Below are the code and all the weights of a small trained network. Each question names an input and a class and asks about switching units off, where a switched-off unit gives its printed mean instead of its output.

import numpy as np


def w(rows, s, z=0):
    codes = np.array(rows[::2]) - 128.0
    scale = np.full(codes.shape[1], s)
    scale[-1] = z or s
    return codes * scale


def norm(h):
    return h / np.sqrt((h * h).mean(-1, keepdims=True) + 1e-5)


def f(y):
    return y / 2 * (1 + np.tanh(0.7978845608 * (y + 0.044715 * y**3)))


def log_softmax(a):
    a = a - a.max(-1, keepdims=True)
    return a - np.log(np.exp(a).sum(-1, keepdims=True))


def net(x, mask):
    res = np.array(x, float).reshape(1, 7) / 4 @ E
    u = 0
    for l in range(4):
        y = f(norm(res) @ A[l][:, :-1].T + A[l][:, -1])
        res = res + np.where(mask[u : u + 7], y, B[l][:, -1]) @ B[l][:, :-1]
        u += 7
    return log_softmax(norm(res)[-1] @ U[:, :-1].T + U[:, -1])


A, B = {}, {}
E = w([
[95,167,91,130,45,97,125,158,182],'x0',
[69,96,192,112,148,154,110,148,160],'x1',
[194,171,196,136,65,104,129,155,101],'x2',
[83,164,3,162,110,168,146,180,131],'x3',
[139,86,149,165,76,165,97,70,104],'x4',
[75,192,109,161,136,158,51,104,88],'x5',
[109,178,61,226,134,107,89,162,89],'x6',
],0.0071)
A[0] = w([
[91,130,88,254,115,213,108,87,85,2],'0.n1',
[152,135,92,76,165,192,130,48,107,8],'0.n2',
[108,153,143,108,85,137,122,152,84,53],'0.n3',
[150,137,142,85,95,161,147,186,152,79],'0.n4',
[11,95,101,64,181,184,176,134,176,82],'0.n5',
[161,83,178,70,134,118,163,128,134,82],'0.n6',
[35,180,165,214,143,92,78,67,87,58],'0.n7',
],0.0062,0.0028)
B[0] = w([
[113,110,106,134,73,159,64,126,54,246],'0.n1',
[178,171,120,136,132,251,207,106,88,142],'0.n2',
[127,139,140,87,115,107,122,117,114,115],'0.n3',
[120,175,121,156,121,92,112,94,125,154],'0.n4',
[81,151,101,68,150,105,97,89,145,253],'0.n5',
[98,100,124,184,95,159,112,62,120,235],'0.n6',
[175,128,119,132,151,176,77,147,182,218],'0.n7',
],0.011,0.0027)
A[1] = w([
[87,113,37,146,123,84,185,180,164,127],'1.n1',
[100,180,91,173,120,162,56,101,38,117],'1.n2',
[179,119,128,192,88,92,105,117,53,121],'1.n3',
[129,179,200,81,13,80,151,197,107,62],'1.n4',
[139,140,151,187,241,134,150,165,65,4],'1.n5',
[144,1,230,74,81,134,160,111,103,46],'1.n6',
[122,114,208,63,128,100,130,176,170,44],'1.n7',
],0.0077,0.0029)
B[1] = w([
[180,65,125,103,41,88,163,100,144,192],'1.n1',
[87,88,143,160,99,138,133,191,97,253],'1.n2',
[61,125,66,93,149,155,91,116,153,216],'1.n3',
[164,255,67,130,176,226,146,107,152,207],'1.n4',
[183,171,127,59,148,72,86,163,41,152],'1.n5',
[145,138,146,223,209,96,80,32,72,251],'1.n6',
[81,133,100,138,162,161,113,103,100,163],'1.n7',
],0.0086,0.005)
A[2] = w([
[151,93,249,149,196,132,100,146,206,250],'2.n1',
[145,118,130,51,194,146,124,44,100,66],'2.n2',
[158,206,227,143,129,133,81,194,206,38],'2.n3',
[1,29,135,5,146,138,140,115,186,26],'2.n4',
[124,150,118,57,141,42,73,212,77,170],'2.n5',
[208,87,232,191,113,170,94,41,70,110],'2.n6',
[106,244,156,69,95,174,117,121,132,67],'2.n7',
],0.0062,0.0024)
B[2] = w([
[151,80,57,145,104,46,102,107,131,189],'2.n1',
[80,123,139,149,205,170,153,171,100,191],'2.n2',
[255,141,82,186,139,61,15,125,179,136],'2.n3',
[98,185,38,58,237,136,92,148,145,184],'2.n4',
[173,102,230,30,174,154,95,118,86,179],'2.n5',
[94,144,116,161,122,87,165,133,155,254],'2.n6',
[141,109,61,147,182,240,142,101,151,161],'2.n7',
],0.0084,0.0052)
A[3] = w([
[110,144,178,206,228,177,6,114,106,148],'3.n1',
[185,57,95,81,4,31,239,57,154,119],'3.n2',
[167,207,99,141,94,128,209,125,194,78],'3.n3',
[36,116,145,95,93,188,254,174,144,124],'3.n4',
[197,156,141,63,76,161,157,184,178,160],'3.n5',
[120,138,235,147,208,113,143,66,112,107],'3.n6',
[94,19,57,155,81,162,167,200,12,254],'3.n7',
],0.0055,0.0032)
B[3] = w([
[153,44,105,129,15,110,203,170,214,255],'3.n1',
[104,70,197,102,134,62,209,214,216,157],'3.n2',
[164,209,164,146,114,177,139,163,213,145],'3.n3',
[133,72,190,108,233,154,232,80,157,137],'3.n4',
[135,171,194,185,195,56,186,83,162,147],'3.n5',
[125,155,188,180,152,40,170,48,73,185],'3.n6',
[70,178,253,103,35,136,131,154,104,231],'3.n7',
],0.0063,0.006)
U = w([
[134,120,140,104,90,54,233,188,211,153],'0',
[105,93,145,236,164,53,163,29,116,196],'1',
[56,115,129,140,27,183,82,205,54,203],'2',
[39,123,48,42,216,146,119,121,162,166],'3',
[207,86,117,172,115,83,36,159,184,58],'4',
[194,252,81,194,133,206,150,123,178,79],'5',
[196,141,187,72,198,101,113,170,52,71],'6',
[113,133,168,120,159,218,233,101,76,3],'7',
],0.016,0.0034)

Each question gives the input, the list of numbers given to net, and the class t.
The units are the neurons (one row each of A and B). Each row of codes is followed by its name. A weight is (code - 128) times the scale printed after its matrix; where a second scale follows, it is the last column's (A, B and U).
mask holds one flag per neuron, layer by layer. A switched-off neuron (its flag False) gives its mean, the last column of its row in B, instead of its output. The means were averaged over made-up inputs and are rounded, as every weight is.
A unit's drop is (log p(t) with every unit on - log p(t) with that unit switched off) / (log p(t) with every unit on - log p(t) with every unit switched off).
The circuit of an input: a set's keep is (log p(t) with only the set's units on - log p(t) with every unit switched off) / (log p(t) with every unit on - log p(t) with every unit switched off). Starting from the 12 units with the biggest drops (on a tie, the unit counted first), units are removed one at a time, each time the one whose removal leaves the highest keep (on an exact tie, the one counted first), for as long as the keep stays at least 0.8.
circuit, biggest first: the units of the circuit, biggest drop first
unit that matters most: the unit with the biggest drop
top k neurons: the k neurons with the biggest drops, biggest first
k most important neurons of layer l: the k neurons of layer l with the biggest drops, biggest first
drop of u: that unit's drop, to one decimal
input [-5,-1,-5,1,0,-6,6], class 6: circuit, biggest first => 1.n5; 0.n6
input [2,-4,6,4,-6,1,-7], class 5: unit that matters most => 1.n4
input [7,4,2,5,8,-8,3], class 0: circuit, biggest first => 1.n1; 3.n2
input [-3,-2,-8,6,8,-8,1], class 2: top 3 neurons => 0.n1; 3.n7; 1.n3
input [-2,8,6,-3,-8,7,3], class 4: top 2 neurons => 2.n3; 0.n7
input [0,-3,-2,6,0,-7,7], class 0: top 2 neurons => 1.n1; 3.n2
input [-4,8,8,3,-6,8,6], class 4: top 3 neurons => 0.n7; 2.n3; 0.n6
input [-3,-2,5,2,-8,2,1], class 6: top 2 neurons => 1.n5; 2.n5
input [-5,-7,6,4,5,-6,0], class 5: top 2 neurons => 0.n1; 1.n1
input [5,2,-6,0,8,-3,-4], class 3: top 2 neurons => 0.n5; 2.n4
input [7,8,1,-7,7,5,0], class 4: top 2 neurons => 0.n7; 2.n3
input [-7,-3,-8,3,-3,-4,6], class 6: top 4 neurons => 1.n5; 0.n6; 2.n5; 3.n1
input [-3,-5,-5,-2,-8,-8,8], class 0: top 3 neurons => 1.n1; 3.n2; 1.n6
input [4,3,7,7,7,-7,0], class 5: circuit, biggest first => 1.n4
input [0,-7,2,2,-2,8,-5], class 2: 2 most important neurons of layer 1 => 1.n2; 1.n4
input [0,-1,5,-3,-8,-7,8], class 5: 2 most important neurons of layer 1 => 1.n4; 1.n2
input [-8,-6,5,6,8,2,-5], class 2: drop of 0.n1 => 0.2
input [-4,-6,1,1,-2,-6,-6], class 1: drop of 1.n6 => 0.2
input [1,7,-3,-5,4,0,5], class 4: drop of 0.n3 => 0.0
input [-5,-2,3,-4,-6,3,5], class 6: circuit, biggest first => 1.n5
input [0,1,6,-1,6,6,-8], class 1: drop of 1.n6 => 0.1
